Below is a small trained network, with its code and all its weights. Each question gives an input and a class and asks what happens when units are switched off, that is, made to give their printed mean instead of their output.

import numpy as np


def w(rows, s, z=0):
    codes = np.array(rows[::2]) - 128.0
    scale = np.full(codes.shape[1], s)
    scale[-1] = z or s
    return codes * scale


def f(y):
    return np.maximum(y, 0)


def log_softmax(a):
    a = a - a.max(-1, keepdims=True)
    return a - np.log(np.exp(a).sum(-1, keepdims=True))


def net(x, mask):
    res = np.array(x, float).reshape(1, 2) / 4 @ E
    y = f(res @ A[0][:, :-1].T + A[0][:, -1])
    res = res + np.where(mask, y, B[0][:, -1]) @ B[0][:, :-1]
    return log_softmax(res[-1] @ U[:, :-1].T + U[:, -1])


A, B = {}, {}
E = w([
[61,222,246,165],'x0',
[76,35,232,46],'x1',
],0.012)
A[0] = w([
[148,163,84,204,117],'N0',
[129,114,110,138,254],'N1',
[148,146,143,116,114],'N2',
[200,34,50,52,71],'N3',
[57,164,136,137,214],'N4',
[90,77,159,63,107],'N5',
[170,162,95,188,88],'N6',
[147,81,68,93,102],'N7',
[72,88,145,52,92],'N8',
[49,175,176,171,85],'N9',
[119,40,174,124,86],'N10',
[215,182,59,168,119],'N11',
[134,181,39,213,137],'N12',
[38,195,181,150,104],'N13',
[51,65,168,39,133],'N14',
[139,154,91,157,107],'N15',
[202,28,3,61,127],'N16',
[162,49,91,143,119],'N17',
[127,68,183,90,183],'N18',
[153,102,140,164,112],'N19',
],0.014,0.02)
B[0] = w([
[176,181,119,97,180],'N0',
[152,2,92,35,233],'N1',
[103,117,117,124,130],'N2',
[118,166,217,157,207],'N3',
[131,70,162,68,208],'N4',
[179,193,112,97,175],'N5',
[161,229,92,152,163],'N6',
[80,134,137,139,172],'N7',
[163,214,95,160,167],'N8',
[55,185,179,188,176],'N9',
[175,230,119,122,163],'N10',
[151,162,128,96,201],'N11',
[163,153,148,98,212],'N12',
[70,121,186,164,192],'N13',
[158,183,115,68,206],'N14',
[158,159,129,121,154],'N15',
[72,122,180,120,250],'N16',
[76,109,161,148,177],'N17',
[156,131,102,76,205],'N18',
[131,106,134,122,129],'N19',
],0.016,0.024)
U = w([
[197,190,119,82,109],'0',
[7,132,216,114,146],'1',
[159,4,115,47,251],'2',
[84,138,122,138,85],'3',
[94,75,151,151,81],'4',
[172,106,94,157,97],'5',
[110,78,119,169,86],'6',
[160,75,90,145,92],'7',
],0.016,0.011)

Each question gives the input, the list of numbers given to net, and the class t.
The units are the neurons (one row each of A and B). Each row of codes is followed by its name. A weight is (code - 128) times the scale printed after its matrix; where a second scale follows, it is the last column's (A, B and U).
mask holds one flag per neuron, in row order. A switched-off neuron (its flag False) gives its mean, the last column of its row in B, instead of its output. The means were averaged over made-up inputs and are rounded, as every weight is.
A unit's drop is (log p(t) with every unit on - log p(t) with that unit switched off) / (log p(t) with every unit on - log p(t) with every unit switched off).
The circuit of an input: a set's keep is (log p(t) with only the set's units on - log p(t) with every unit switched off) / (log p(t) with every unit on - log p(t) with every unit switched off). Starting from the 12 units with the biggest drops (on a tie, the unit counted first), units are removed one at a time, each time the one whose removal leaves the highest keep (on an exact tie, the one counted first), for as long as the keep stays at least 0.8.
units of the circuit, in order: the units of the circuit, biggest drop first
top k neurons: the k neurons with the biggest drops, biggest first
drop of u: that unit's drop, to one decimal
input [-4,-2], class 1: units of the circuit, in order -> (N16)
input [8,-7], class 1: top 3 neurons -> (N13, N9, N14)
input [-3,-1], class 2: top 2 neurons -> (N9, N13)
input [-5,5], class 0: top 3 neurons -> (N14, N5, N13)
input [-7,6], class 1: top 3 neurons -> (N16, N3, N17)
input [3,0], class 2: top 2 neurons -> (N16, N3)
input [3,2], class 2: top 2 neurons -> (N16, N3)
input [-3,1], class 2: top 2 neurons -> (N9, N13)
input [8,-6], class 1: top 2 neurons -> (N13, N9)
input [-7,-4], class 1: drop of N16 -> 0.2
input [1,4], class 0: drop of N14 -> 0.2
